Below are the code and all the weights of a small trained network. Each question names an input and a target symbol and asks about switching units off, where a switched-off unit gives its printed mean instead of its output.

import numpy as np


def w(rows, s, z=0):
    codes = np.array(rows[::2]) - 128.0
    scale = np.full(codes.shape[1], s)
    scale[-1] = z or s
    return codes * scale


def f(y):
    return np.maximum(y, 0)


def softmax(a):
    e = np.exp(a - a.max(-1, keepdims=True))
    return e / e.sum(-1, keepdims=True)


def log_softmax(a):
    a = a - a.max(-1, keepdims=True)
    return a - np.log(np.exp(a).sum(-1, keepdims=True))


def net(x, mask):
    ids = ['αγεζηθμστω'.index(c) for c in x.split()]
    T = len(ids)
    res = E[ids] + P[:T]
    q, k, v = (res @ M[0].T for M in (Q, K, V))
    z = softmax(np.where(np.tri(T) > 0, q @ k.T / 2**0.5, -1e9)) @ v
    res = res + np.where(mask[0], z, O[0][:, -1]) @ O[0][:, :-1]
    y = f(res @ A[0][:, :-1].T + A[0][:, -1])
    res = res + np.where(mask[1:9], y, B[0][:, -1]) @ B[0][:, :-1]
    return log_softmax(res[-1] @ U[:, :-1].T + U[:, -1])


Q, K, V, O, A, B = {}, {}, {}, {}, {}, {}
E = w([
[102,163,88,75,109,147,106,196],'α',
[135,173,158,128,139,106,70,111],'γ',
[152,255,93,130,94,78,134,100],'ε',
[86,134,133,100,142,114,107,90],'ζ',
[119,87,110,93,155,96,226,138],'η',
[99,127,127,126,128,162,176,139],'θ',
[143,177,184,219,96,166,151,121],'μ',
[131,136,54,125,104,38,82,38],'σ',
[166,129,214,104,136,79,76,87],'τ',
[62,105,29,142,159,150,77,117],'ω',
],0.021)
P = w([
[198,179,205,135,155,102,231,68],'0',
[117,254,59,79,149,148,66,143],'1',
[91,64,124,104,75,94,181,147],'2',
[139,167,72,49,176,181,38,104],'3',
[87,71,141,72,76,72,198,200],'4',
[131,150,79,50,170,178,81,152],'5',
],0.0094)
Q[0] = w([
[67,158,165,107,176,165,102,41],'h1',
[209,95,93,228,253,181,39,145],'h1',
],0.0064)
K[0] = w([
[70,225,124,2,155,181,78,125],'h1',
[116,226,145,154,117,78,204,187],'h1',
],0.0062)
V[0] = w([
[142,150,249,67,87,117,142,146],'h1',
[13,202,118,112,183,255,201,103],'h1',
],0.0056)
O[0] = w([
[174,91,159,22,191,160,170,238,151],'h1',
[1,135,179,131,168,142,167,192,255],'h1',
],0.0099,0.0034)
A[0] = w([
[78,203,69,154,169,105,83,34,227],'n1',
[214,117,201,125,19,141,243,133,86],'n2',
[94,57,58,126,120,128,149,161,225],'n3',
[107,25,175,137,93,193,178,145,102],'n4',
[173,252,202,193,174,105,136,106,110],'n5',
[83,135,99,181,77,132,157,158,252],'n6',
[116,95,52,127,36,111,165,189,104],'n7',
[102,179,65,125,98,255,140,142,57],'n8',
],0.0081,0.0037)
B[0] = w([
[104,98,138,116,79,180,202,171,254],'n1',
[136,129,84,110,2,78,101,136,178],'n2',
[196,127,138,190,100,120,104,23,194],'n3',
[57,204,70,56,112,143,39,185,172],'n4',
[83,108,83,205,249,108,36,115,191],'n5',
[122,76,187,183,130,204,131,52,202],'n6',
[52,79,198,127,192,77,84,139,166],'n7',
[238,181,179,94,78,33,109,51,182],'n8',
],0.0076,0.0099)
U = w([
[164,153,144,83,74,98,62,155,114],'α',
[87,110,97,147,153,164,25,213,142],'γ',
[110,203,74,122,176,106,102,110,48],'ε',
[45,131,132,88,153,145,115,194,122],'ζ',
[135,99,138,123,244,118,189,113,230],'η',
[204,177,197,119,135,195,168,126,252],'θ',
[148,74,187,220,174,133,104,96,140],'μ',
[127,144,78,99,99,121,161,145,86],'σ',
[138,122,133,107,209,123,32,108,10],'τ',
[173,122,115,160,109,132,86,73,140],'ω',
],0.011,0.0037)

Each question gives the input, a string of symbols that net reads in full, and the target symbol t.
The units are the heads (2 rows each of Q, K, V and O) and the neurons (one row each of A and B). Each row of codes is followed by its name. A weight is (code - 128) times the scale printed after its matrix; where a second scale follows, it is the last column's (O, A, B and U).
mask holds one flag per unit, heads first, then neurons. A switched-off unit (its flag False) gives its mean, the last column of its rows in O or B, instead of its output. The means were averaged over made-up inputs and are rounded, as every weight is.
A unit's drop is (log p(t) with every unit on - log p(t) with that unit switched off) / (log p(t) with every unit on - log p(t) with every unit switched off).
The circuit of an input: a set's keep is (log p(t) with only the set's units on - log p(t) with every unit switched off) / (log p(t) with every unit on - log p(t) with every unit switched off). Starting from all 9 units, units are removed one at a time, each time the one whose removal leaves the highest keep (on an exact tie, the one counted first), for as long as the keep stays at least 0.8.
units of the circuit, in order: the units of the circuit, biggest drop first
most important unit: the unit with the biggest drop
top k neurons: the k neurons with the biggest drops, biggest first
drop of u: that unit's drop, to one decimal
input ε τ ω, target μ: units of the circuit, in order : [n3, n6]
input θ ω θ ζ, target ζ: units of the circuit, in order : [n1, h1]
input τ ζ α σ ω ω, target ω: units of the circuit, in order : [n3, n8]
input τ ε ε, target α: units of the circuit, in order : [h1, n2]
input ε ε η σ ε α, target α: units of the circuit, in order : [n8]
input θ ω ε μ, target μ: units of the circuit, in order : [n5, n4]
input ε α α θ ε, target ζ: units of the circuit, in order : [h1, n3]
input σ ε μ, target ω: units of the circuit, in order : [n2, h1]
input θ σ τ, target α: top 4 neurons : [n2, n6, n3, n5]
input ζ τ μ, target α: top 2 neurons : [n2, n4]
input σ θ ε, target ω: top 4 neurons : [n5, n4, n6, n2]
input α ω τ γ, target γ: top 4 neurons : [n8, n5, n3, n1]
input θ ω ζ, target μ: top 2 neurons : [n6, n4]
input τ ε ζ ζ θ σ, target σ: top 3 neurons : [n1, n5, n6]
input τ γ ε ζ τ α, target α: top 3 neurons : [n8, n5, n6]
input ζ τ τ θ θ, target α: top 2 neurons : [n2, n3]
input θ θ μ ω σ, target μ: top 2 neurons : [n6, n7]
input ε θ θ ε θ θ, target θ: most important unit : n8
input η ω α ε θ μ, target μ: top 2 neurons : [n5, n6]
input τ ε τ, target α: most important unit : h1
input ζ α θ θ ω σ, target σ: drop of n7 : 0.1
input σ ε ε, target ω: drop of n5 : 0.3
input θ θ τ ε μ, target α: drop of h1 : 0.6
input θ ε τ ζ, target ζ: drop of n1 : 0.3
